Below are the code and all the weights of a small trained network. Each question names an input and a class and asks about switching units off, where a switched-off unit gives its printed mean instead of its output.

import numpy as np


def w(rows, s, z=0):
    codes = np.array(rows[::2]) - 128.0
    scale = np.full(codes.shape[1], s)
    scale[-1] = z or s
    return codes * scale


def f(y):
    return np.maximum(y, 0)


def log_softmax(a):
    a = a - a.max(-1, keepdims=True)
    return a - np.log(np.exp(a).sum(-1, keepdims=True))


def net(x, mask):
    res = np.array(x, float).reshape(1, 6) / 4 @ E
    y = f(res @ A[0][:, :-1].T + A[0][:, -1])
    res = res + np.where(mask, y, B[0][:, -1]) @ B[0][:, :-1]
    return log_softmax(res[-1] @ U[:, :-1].T + U[:, -1])


A, B = {}, {}
E = w([
[147,168,138,254,213,163,130],'x0',
[119,53,72,155,156,82,230],'x1',
[84,135,180,137,100,200,177],'x2',
[127,123,136,138,129,125,127],'x3',
[125,113,130,159,122,118,125],'x4',
[210,245,187,122,123,37,205],'x5',
],0.0094)
A[0] = w([
[151,94,195,49,33,65,168,121],'N0',
[193,135,75,119,178,30,65,203],'N1',
[192,193,172,134,64,138,54,88],'N2',
[108,145,217,133,90,186,230,121],'N3',
[191,189,204,118,126,97,201,50],'N4',
[161,196,146,173,248,159,175,77],'N5',
[165,181,167,125,78,75,163,1],'N6',
[149,135,84,144,144,175,125,81],'N7',
[164,88,87,130,154,102,252,53],'N8',
],0.012,0.0049)
B[0] = w([
[144,178,15,223,128,76,48,248],'N0',
[179,162,136,135,101,203,227,252],'N1',
[40,162,187,124,204,52,190,227],'N2',
[214,180,112,130,156,172,232,195],'N3',
[77,25,175,134,53,190,107,233],'N4',
[141,149,11,147,86,48,40,240],'N5',
[154,5,148,58,116,169,83,198],'N6',
[64,83,69,113,97,126,119,158],'N7',
[38,188,235,88,192,109,106,208],'N8',
],0.012,0.011)
U = w([
[105,2,135,70,94,214,70,134],'0',
[165,187,42,138,106,73,66,44],'1',
[54,194,217,52,235,84,129,91],'2',
[135,178,115,129,85,151,157,255],'3',
[236,200,116,121,102,200,237,115],'4',
],0.0071,0.0066)

Each question gives the input, the list of numbers given to net, and the class t.
The units are the neurons (one row each of A and B). Each row of codes is followed by its name. A weight is (code - 128) times the scale printed after its matrix; where a second scale follows, it is the last column's (A, B and U).
mask holds one flag per neuron, in row order. A switched-off neuron (its flag False) gives its mean, the last column of its row in B, instead of its output. The means were averaged over made-up inputs and are rounded, as every weight is.
A unit's drop is (log p(t) with every unit on - log p(t) with that unit switched off) / (log p(t) with every unit on - log p(t) with every unit switched off).
The circuit of an input: a set's keep is (log p(t) with only the set's units on - log p(t) with every unit switched off) / (log p(t) with every unit on - log p(t) with every unit switched off). Starting from all 9 units, units are removed one at a time, each time the one whose removal leaves the highest keep (on an exact tie, the one counted first), for as long as the keep stays at least 0.8.
units of the circuit, in order: the units of the circuit, biggest drop first
most important unit: the unit with the biggest drop
k most important neurons: the k neurons with the biggest drops, biggest first
drop of u: that unit's drop, to one decimal
input [2,-3,6,-3,6,8], class 0: most important unit : N4
input [-3,3,-6,8,5,4], class 4: 3 most important neurons : N1, N5, N2
input [-6,-4,5,-5,2,-3], class 1: 2 most important neurons : N0, N1
input [2,-4,8,-6,8,8], class 0: 2 most important neurons : N4, N6
input [-3,-1,-6,7,-2,-2], class 4: units of the circuit, in order : N1, N5
input [-4,-6,6,-2,3,-4], class 2: 2 most important neurons : N1, N5
input [8,6,7,1,-4,-6], class 1: 3 most important neurons : N5, N1, N4
input [-4,-5,-3,6,-2,5], class 0: 4 most important neurons : N6, N4, N8, N5
input [0,4,2,1,-4,7], class 0: 2 most important neurons : N4, N6
input [5,-2,7,6,1,-4], class 4: 2 most important neurons : N3, N0
input [8,5,8,5,1,1], class 1: 2 most important neurons : N5, N1
input [5,-5,5,-4,-5,-3], class 1: 4 most important neurons : N1, N8, N5, N4
input [-5,2,8,-3,-5,0], class 4: 2 most important neurons : N3, N5
input [3,-6,1,5,-5,5], class 2: units of the circuit, in order : N2
input [6,7,-6,5,-1,-1], class 2: 4 most important neurons : N8, N0, N3, N4
input [8,-2,7,8,-6,-7], class 1: 4 most important neurons : N5, N4, N1, N6
input [-3,3,-7,3,2,0], class 4: 2 most important neurons : N1, N5
input [-8,5,5,2,8,7], class 1: drop of N1 : 0.3
input [3,0,4,5,2,1], class 4: drop of N7 : 0.1
input [-6,5,-2,-8,3,7], class 0: units of the circuit, in order : N6
input [3,-6,8,2,-2,-5], class 4: drop of N8 : 0.4
input [-2,0,7,2,2,2], class 4: drop of N3 : 1.3
